Below are the code and all the weights of a small trained network. Each question names an input and a class and asks about switching units off, where a switched-off unit gives its printed mean instead of its output.

import numpy as np


def w(rows, s, z=0):
    codes = np.array(rows[::2]) - 128.0
    scale = np.full(codes.shape[1], s)
    scale[-1] = z or s
    return codes * scale


def f(y):
    return y / 2 * (1 + np.tanh(0.7978845608 * (y + 0.044715 * y**3)))


def log_softmax(a):
    a = a - a.max(-1, keepdims=True)
    return a - np.log(np.exp(a).sum(-1, keepdims=True))


def net(x, mask):
    res = np.array(x, float).reshape(1, 7) / 4 @ E
    y = f(res @ A[0][:, :-1].T + A[0][:, -1])
    res = res + np.where(mask, y, B[0][:, -1]) @ B[0][:, :-1]
    return log_softmax(res[-1] @ U[:, :-1].T + U[:, -1])


A, B = {}, {}
E = w([
[113,116,182,117,157,123,138,68,154,79,168],'x0',
[254,188,86,190,148,94,92,122,47,149,71],'x1',
[167,104,112,135,181,187,87,112,134,92,188],'x2',
[130,190,153,83,178,186,158,128,78,150,205],'x3',
[141,91,135,164,162,77,128,75,161,164,124],'x4',
[118,177,114,102,92,177,68,74,138,190,185],'x5',
[164,135,189,127,51,69,121,57,135,130,166],'x6',
],0.0093)
A[0] = w([
[85,151,121,56,90,145,187,167,153,155,105,207],'N1',
[116,198,148,86,67,85,94,89,160,157,156,215],'N2',
[115,93,94,129,80,94,118,125,97,112,111,34],'N3',
[67,107,114,152,173,191,103,86,165,138,149,124],'N4',
[163,254,128,177,138,166,87,98,92,147,141,251],'N5',
[84,62,118,93,228,130,69,136,183,117,168,149],'N6',
[165,191,135,157,138,116,67,132,70,121,148,54],'N7',
],0.0089,0.0028)
B[0] = w([
[86,107,135,138,88,126,51,165,115,137,116,186],'N1',
[100,100,138,140,96,123,92,84,75,163,136,205],'N2',
[67,100,145,165,78,150,138,126,184,136,95,143],'N3',
[149,118,126,140,174,162,121,166,103,33,156,188],'N4',
[180,119,121,124,150,117,109,149,53,87,114,244],'N5',
[128,174,151,102,189,177,149,136,42,111,184,208],'N6',
[163,232,99,171,119,143,254,134,88,214,110,186],'N7',
],0.0095,0.011)
U = w([
[129,110,191,88,48,58,130,3,187,200,141,77],'0',
[80,142,158,38,164,197,173,90,150,90,198,52],'1',
[215,184,117,159,174,142,171,148,54,133,114,232],'2',
[109,57,148,140,37,119,105,55,154,33,177,118],'3',
[38,100,134,87,78,183,57,191,125,149,97,94],'4',
[99,90,103,182,100,22,133,130,221,115,25,52],'5',
[79,177,92,59,80,173,166,105,196,197,128,3],'6',
],0.0073,0.004)

Each question gives the input, the list of numbers given to net, and the class t.
The units are the neurons (one row each of A and B). Each row of codes is followed by its name. A weight is (code - 128) times the scale printed after its matrix; where a second scale follows, it is the last column's (A, B and U).
mask holds one flag per neuron, in row order. A switched-off neuron (its flag False) gives its mean, the last column of its row in B, instead of its output. The means were averaged over made-up inputs and are rounded, as every weight is.
A unit's drop is (log p(t) with every unit on - log p(t) with that unit switched off) / (log p(t) with every unit on - log p(t) with every unit switched off).
The circuit of an input: a set's keep is (log p(t) with only the set's units on - log p(t) with every unit switched off) / (log p(t) with every unit on - log p(t) with every unit switched off). Starting from all 7 units, units are removed one at a time, each time the one whose removal leaves the highest keep (on an exact tie, the one counted first), for as long as the keep stays at least 0.8.
units of the circuit, in order: the units of the circuit, biggest drop first
most important unit: the unit with the biggest drop
top k neurons: the k neurons with the biggest drops, biggest first
drop of u: that unit's drop, to one decimal
input [8,-7,0,-7,2,-4,-3], class 1: units of the circuit, in order -> (N6)
input [2,6,-4,-8,-8,2,-3], class 5: top 3 neurons -> (N6 N3 N4)
input [8,2,8,1,8,-1,-5], class 1: units of the circuit, in order -> (N7 N5)
input [-2,2,-7,-1,-6,-8,-3], class 4: units of the circuit, in order -> (N1 N7)
input [3,-2,8,-1,-6,-7,2], class 1: top 2 neurons -> (N5 N7)
input [-1,1,-4,0,-1,2,-7], class 4: units of the circuit, in order -> (N7 N1)
input [8,4,-3,-4,-2,-6,-1], class 5: units of the circuit, in order -> (N6 N5)
input [6,3,-3,-6,-3,-1,8], class 0: units of the circuit, in order -> (N4 N5)
input [2,-2,7,-3,-2,-5,-2], class 1: units of the circuit, in order -> (N5 N7 N6)
input [7,-2,1,-7,4,-2,-6], class 1: units of the circuit, in order -> (N6 N5)
input [8,5,7,-7,-1,0,6], class 0: top 3 neurons -> (N4 N6 N5)
input [-8,2,5,-7,-5,0,2], class 5: top 2 neurons -> (N6 N3)
input [-6,-3,1,0,-7,-2,1], class 4: top 2 neurons -> (N1 N7)
input [8,-3,5,-6,6,8,0], class 1: most important unit -> N6
input [4,0,-8,2,-5,1,3], class 3: top 2 neurons -> (N7 N6)
input [6,2,5,-4,-6,-4,-1], class 1: top 2 neurons -> (N5 N7)
input [3,-2,-7,6,-3,6,-8], class 4: drop of N1 -> 0.8
input [8,3,-7,2,5,-2,-2], class 0: drop of N7 -> 0.1
input [-2,0,-3,2,-4,-1,8], class 0: drop of N7 -> 0.0
input [-4,3,-7,-1,7,5,-2], class 5: units of the circuit, in order -> (N6)
